Each row has a name. Each question is about the rows just above it.

[-64.8 -11.2 -78.2 -64.9] = (74)
[64.4 64.5 92.9 92.9] = (71)
[64.3 64.3 64.3 64.3] = (63)
[-51.1  64.3  64.4 -61.2] = (102)
Times [64.3] occurs in (63):  4
Times [64.3] occurs in (71):  0
Times [64.4] occurs in (71):  1

[-4.4 -3.5 -2.0 -2.0  1.4 -4.4 -2.0 -0.9  0.2  1.8 -0.5 -0.2 -1.0]  (129)
[  4.9  -7.7  -9.2  -7.7 -16.7  40.3  -6.6   6.5  -7.7  -7.7  -7.7   2.0
  -5.9]  (69)
[-20.1  -6.9 -17.6 -23.2 -26.2 -23.1 -28.7   4.6   4.5   5.9  -4.6   2.1
 -22.1]  (121)
[ -5.5   1.0  -3.6 -14.5  -2.1  -6.5 -12.3   3.1   0.9   2.9  -0.6  -0.9
  -5.4]  (96)
[ 20.4  36.6  40.2  63.8  48.9  48.9  40.2  81.2 -45.4 -79.8 -89.9 -18.5
 -57.2]  (24)
Count of [-7.8] in (69):  0
Times [-7.7] occurs in (69):  5
Count of [-2.0] in (129):  3
Times [40.2] occurs in (24):  2

[  3.8 -19.9 -69.5  37.3  70.1] -> (6)
[ -7.1 -20.9 -12.2   9.0 -13.0] -> (33)
[  6.4   0.3 -14.9   3.5   3.2] -> (150)
[-17.6   8.7  10.0  -2.0  33.0] -> (40)
[13.0 -3.1  3.1  6.5 13.0] -> (59)
[-43.0 -70.1  13.3 -51.9 -94.9] -> (79)
[  2.8 -13.9 -27.6  20.7  47.1] -> (75)
[ 0.4  0.4  0.4 -1.2 -6.1] -> (126)
Count of [0.4] in (126):  3
Count of [3.1] in (59):  1

